Below are the code and all the weights of a small trained network. Each question names an input and a class and asks about switching units off, where a switched-off unit gives its printed mean instead of its output.

import numpy as np


def w(rows, s, z=0):
    codes = np.array(rows[::2]) - 128.0
    scale = np.full(codes.shape[1], s)
    scale[-1] = z or s
    return codes * scale


def f(y):
    return np.maximum(y, 0)


def log_softmax(a):
    a = a - a.max(-1, keepdims=True)
    return a - np.log(np.exp(a).sum(-1, keepdims=True))


def net(x, mask):
    res = np.array(x, float).reshape(1, 7) / 4 @ E
    y = f(res @ A[0][:, :-1].T + A[0][:, -1])
    res = res + np.where(mask, y, B[0][:, -1]) @ B[0][:, :-1]
    return log_softmax(res[-1] @ U[:, :-1].T + U[:, -1])


A, B = {}, {}
E = w([
[198,136,83,237,65,81],'x0',
[54,220,87,128,138,199],'x1',
[56,251,180,107,161,19],'x2',
[235,170,129,153,254,131],'x3',
[154,55,221,169,49,124],'x4',
[158,209,208,210,70,167],'x5',
[99,92,80,243,248,151],'x6',
],0.0066)
A[0] = w([
[39,162,250,82,141,79,189],'neuron 1',
[198,236,158,165,91,59,155],'neuron 2',
[40,152,224,125,2,95,139],'neuron 3',
[68,190,123,86,235,192,252],'neuron 4',
[81,90,47,135,228,33,227],'neuron 5',
[179,21,131,162,107,221,92],'neuron 6',
[49,186,145,82,224,145,132],'neuron 7',
[64,114,102,221,92,121,134],'neuron 8',
[114,204,121,142,150,114,81],'neuron 9',
[182,118,225,205,223,97,126],'neuron 10',
[119,197,81,208,130,188,244],'neuron 11',
],0.009,0.0035)
B[0] = w([
[73,115,131,172,82,116,222],'neuron 1',
[147,219,84,158,121,127,194],'neuron 2',
[100,128,216,116,68,139,226],'neuron 3',
[134,134,60,220,183,85,254],'neuron 4',
[167,19,137,128,234,71,242],'neuron 5',
[218,60,108,218,112,177,211],'neuron 6',
[124,109,64,254,150,174,223],'neuron 7',
[146,137,73,194,102,80,173],'neuron 8',
[157,131,92,147,93,138,161],'neuron 9',
[60,186,219,122,195,136,194],'neuron 10',
[170,82,21,170,121,112,207],'neuron 11',
],0.0096,0.011)
U = w([
[156,104,10,176,171,140,175],'0',
[163,97,185,147,137,184,71],'1',
[98,99,157,95,173,68,138],'2',
[167,218,104,91,134,117,101],'3',
[83,157,112,72,159,189,2],'4',
[68,119,168,50,46,147,107],'5',
[153,118,59,185,59,145,146],'6',
[71,188,162,167,106,138,185],'7',
],0.011,0.0054)

Each question gives the input, the list of numbers given to net, and the class t.
The units are the neurons (one row each of A and B). Each row of codes is followed by its name. A weight is (code - 128) times the scale printed after its matrix; where a second scale follows, it is the last column's (A, B and U).
mask holds one flag per neuron, in row order. A switched-off neuron (its flag False) gives its mean, the last column of its row in B, instead of its output. The means were averaged over made-up inputs and are rounded, as every weight is.
A unit's drop is (log p(t) with every unit on - log p(t) with that unit switched off) / (log p(t) with every unit on - log p(t) with every unit switched off).
The circuit of an input: a set's keep is (log p(t) with only the set's units on - log p(t) with every unit switched off) / (log p(t) with every unit on - log p(t) with every unit switched off). Starting from all 11 units, units are removed one at a time, each time the one whose removal leaves the highest keep (on an exact tie, the one counted first), for as long as the keep stays at least 0.8.
circuit, biggest first: the units of the circuit, biggest drop first
most important unit: the unit with the biggest drop
k most important neurons: the k neurons with the biggest drops, biggest first
drop when u is switched off: that unit's drop, to one decimal
input [-8,-1,4,-4,0,1,-7], class 5: most important unit => neuron 3
input [2,-8,-6,-1,-4,0,-3], class 6: 2 most important neurons => neuron 5; neuron 4
input [-2,1,5,-5,3,-5,2], class 2: circuit, biggest first => neuron 6; neuron 11
input [-4,-6,-6,6,0,6,3], class 1: circuit, biggest first => neuron 10; neuron 4
input [5,-5,-1,-6,1,-1,3], class 6: circuit, biggest first => neuron 4; neuron 5
input [6,5,-4,-6,1,-1,-7], class 5: circuit, biggest first => neuron 3; neuron 4; neuron 7
input [5,-1,8,8,5,0,4], class 7: 2 most important neurons => neuron 10; neuron 2
input [-2,0,6,4,4,3,5], class 7: 3 most important neurons => neuron 10; neuron 6; neuron 1
input [-3,2,5,-8,4,-7,1], class 2: 2 most important neurons => neuron 5; neuron 2
input [-5,0,2,6,7,5,7], class 7: 2 most important neurons => neuron 10; neuron 5
input [-3,-4,-7,-7,7,-5,4], class 6: circuit, biggest first => neuron 5; neuron 4
input [0,-3,-5,0,5,7,-8], class 1: 2 most important neurons => neuron 6; neuron 3
input [1,-6,7,8,6,3,8], class 2: 2 most important neurons => neuron 10; neuron 5
input [-7,-6,6,8,8,-3,5], class 2: most important unit => neuron 10
input [-1,6,-6,0,5,-2,0], class 6: 3 most important neurons => neuron 5; neuron 4; neuron 7
input [-8,-1,2,-5,4,-2,-7], class 5: drop when neuron 5 is switched off => 0.0
input [-4,-4,1,-4,-8,5,-5], class 5: drop when neuron 3 is switched off => 0.2
input [7,-7,2,0,5,-4,-4], class 7: drop when neuron 5 is switched off => 0.2
